[[118 145 139 125 123 129 120 140 127 115 116]
 [118 141 140 129 128 144 136 145 126 116 126]
 [112 129 144 119 120 135 121 141 143 124 127]
 [110 128 145 118 117 134 121 148 133 122 128]
 [117 125 142 127 128 144 129 133 149 127 129]
 [112 135 145 118 119 134 124 147 129 121 124]
 [113 130 144 122 122 140 128 142 138 123 127]]
->
[[113 130 144 122 122 140 128 142 138 123 127]
 [112 135 145 118 119 134 124 147 129 121 124]
 [117 125 142 127 128 144 129 133 149 127 129]
 [110 128 145 118 117 134 121 148 133 122 128]
 [112 129 144 119 120 135 121 141 143 124 127]
 [118 141 140 129 128 144 136 145 126 116 126]
 [118 145 139 125 123 129 120 140 127 115 116]]

[[109 133 111 122 117 137 118 140 127 139 136 114]
 [107 133 110 121 116 137 116 141 127 142 137 113]
 [106 134 109 121 116 138 116 141 127 143 137 113]
 [108 133 110 121 117 137 117 140 127 140 136 114]
 [111 132 114 121 118 136 119 139 127 137 135 115]
 [110 133 112 121 118 136 118 139 127 138 136 115]
 [112 132 115 121 118 136 119 139 127 136 135 116]
 [110 132 113 121 118 136 119 139 127 138 135 115]]
->
[[110 132 113 121 118 136 119 139 127 138 135 115]
 [112 132 115 121 118 136 119 139 127 136 135 116]
 [110 133 112 121 118 136 118 139 127 138 136 115]
 [111 132 114 121 118 136 119 139 127 137 135 115]
 [108 133 110 121 117 137 117 140 127 140 136 114]
 [106 134 109 121 116 138 116 141 127 143 137 113]
 [107 133 110 121 116 137 116 141 127 142 137 113]
 [109 133 111 122 117 137 118 140 127 139 136 114]]

[[117 117 138 144 129 140 128 115]
 [147 152 120 115 126 115 123 130]]
->
[[147 152 120 115 126 115 123 130]
 [117 117 138 144 129 140 128 115]]

[[112 123 142 100 120 126 129]
 [125 124 137 109 125 125 126]
 [120 137 138 117 119 125 119]]
->
[[120 137 138 117 119 125 119]
 [125 124 137 109 125 125 126]
 [112 123 142 100 120 126 129]]

[[132 131 117 114 110]
 [129 135 116 113 105]
 [131 135 113 113 107]
 [133 138 117 115 111]
 [133 140 117 118 114]
 [124 131 115 122 105]
 [135 132 118 111 113]]
->
[[135 132 118 111 113]
 [124 131 115 122 105]
 [133 140 117 118 114]
 [133 138 117 115 111]
 [131 135 113 113 107]
 [129 135 116 113 105]
 [132 131 117 114 110]]

[[130 134 129 131 127 128 128 127 129 125 126 129 128]
 [129 127 127 127 129 128 126 128 128 129 128 128 127]
 [128 130 107 107 139 133 117 112 128 141 126 136 113]
 [154 148 132 135 126 126 124 131 105 121 124 144 151]
 [119 139 141 142 149 102 141 151 135 144 154 119 106]]
->
[[119 139 141 142 149 102 141 151 135 144 154 119 106]
 [154 148 132 135 126 126 124 131 105 121 124 144 151]
 [128 130 107 107 139 133 117 112 128 141 126 136 113]
 [129 127 127 127 129 128 126 128 128 129 128 128 127]
 [130 134 129 131 127 128 128 127 129 125 126 129 128]]
---
[[153 124 108 121]
 [116 128 129 134]
 [107 135 141 123]
 [136 147 132 131]]
->
[[153 124 108 121]
 [116 128 129 134]
 [136 147 132 131]
 [107 135 141 123]]

[[107 133 141 142 142]
 [125 119 137 114 135]
 [123 140 113 127 124]
 [132 127 134 135 127]
 [121 117 138 117 139]]
->
[[123 140 113 127 124]
 [132 127 134 135 127]
 [125 119 137 114 135]
 [121 117 138 117 139]
 [107 133 141 142 142]]

[[131 111 125 125 143 128]
 [128 128 138 119 131 108]
 [129 131 146 117 131 107]
 [126 143 114 134 124 112]
 [128 112 143 131 132 124]
 [144 122 127 149 131 111]
 [132 115 136 122 143 108]
 [132 118 113 123 111 130]
 [122 112 123 133 138 132]
 [128 130 147 132 141 123]
 [150 135 139 126 138 133]]
->
[[132 118 113 123 111 130]
 [126 143 114 134 124 112]
 [122 112 123 133 138 132]
 [131 111 125 125 143 128]
 [144 122 127 149 131 111]
 [132 115 136 122 143 108]
 [128 128 138 119 131 108]
 [150 135 139 126 138 133]
 [128 112 143 131 132 124]
 [129 131 146 117 131 107]
 [128 130 147 132 141 123]]

[[140 136 139 116 113 135 108 110 122 144 150 127]
 [145 108 126 136 116 137 120 119 138 145 144 130]
 [109 112 107 136 113 137 106 118 141 109 131 125]
 [139 109 123 147 122 109 115 106 120 118 123 149]]
->
[[109 112 107 136 113 137 106 118 141 109 131 125]
 [139 109 123 147 122 109 115 106 120 118 123 149]
 [145 108 126 136 116 137 120 119 138 145 144 130]
 [140 136 139 116 113 135 108 110 122 144 150 127]]

[[125 126 134 123 133 125 130 124 128 126]
 [137 115 132 139 151 144 103 141 150 130]
 [141 138 121 135 102 128 111 132 129 138]
 [111 124 147 127 140 132 143 130 136 124]
 [127 135 124 137 129 136 132 135 127 136]
 [128 114 119 137 122 138 116 139 139 119]
 [156 130 109 131 125 128 112 130 125 131]
 [126 143 144 103 135 103 140 101 108 134]
 [125 115 129 110 140 114 143 114 120 107]]
->
[[156 130 109 131 125 128 112 130 125 131]
 [128 114 119 137 122 138 116 139 139 119]
 [141 138 121 135 102 128 111 132 129 138]
 [127 135 124 137 129 136 132 135 127 136]
 [125 115 129 110 140 114 143 114 120 107]
 [137 115 132 139 151 144 103 141 150 130]
 [125 126 134 123 133 125 130 124 128 126]
 [126 143 144 103 135 103 140 101 108 134]
 [111 124 147 127 140 132 143 130 136 124]]

[[123 116 144 116 132 124 140 113 149 123 112]
 [125 123 125 150 121 121 122 120 117 123 128]
 [138 128 121 121 138 140 117 135 128 138 134]
 [101 123 152 130 105 105 148 116 125 101 106]
 [126 123 136 128 130 124 138 119 141 126 121]
 [133 125 128 121 133 137 118 134 124 131 129]]
->
[[138 128 121 121 138 140 117 135 128 138 134]
 [125 123 125 150 121 121 122 120 117 123 128]
 [133 125 128 121 133 137 118 134 124 131 129]
 [126 123 136 128 130 124 138 119 141 126 121]
 [123 116 144 116 132 124 140 113 149 123 112]
 [101 123 152 130 105 105 148 116 125 101 106]]

[[143 142 140 137 135 136 138 136 133 127 125 125 122 118]
 [140 137 135 136 138 136 131 127 125 125 122 117 113 108]
 [137 135 136 138 136 132 127 125 124 122 118 112 108 105]
 [135 136 138 136 131 128 125 124 122 118 114 108 105 106]
 [138 142 143 142 140 137 135 136 137 136 132 127 125 124]]
->
[[140 137 135 136 138 136 131 127 125 125 122 117 113 108]
 [137 135 136 138 136 132 127 125 124 122 118 112 108 105]
 [135 136 138 136 131 128 125 124 122 118 114 108 105 106]
 [143 142 140 137 135 136 138 136 133 127 125 125 122 118]
 [138 142 143 142 140 137 135 136 137 136 132 127 125 124]]

[[139 106 149 128 111 144 123 126 139 135 150]
 [124 108 114 129 113 124 132 147 138 139 121]
 [108 146 120 108 120 111 111 138 141 134 119]
 [148 150 147 131 121 126 131 129 113 138 112]
 [106 135 117 108 109 126 141 136 141 118 113]
 [109 105 142 127 134 111 124 121 128 111 145]
 [106 126 113 141 150 111 129 143 110 110 111]]
->
[[106 126 113 141 150 111 129 143 110 110 111]
 [124 108 114 129 113 124 132 147 138 139 121]
 [106 135 117 108 109 126 141 136 141 118 113]
 [108 146 120 108 120 111 111 138 141 134 119]
 [109 105 142 127 134 111 124 121 128 111 145]
 [148 150 147 131 121 126 131 129 113 138 112]
 [139 106 149 128 111 144 123 126 139 135 150]]
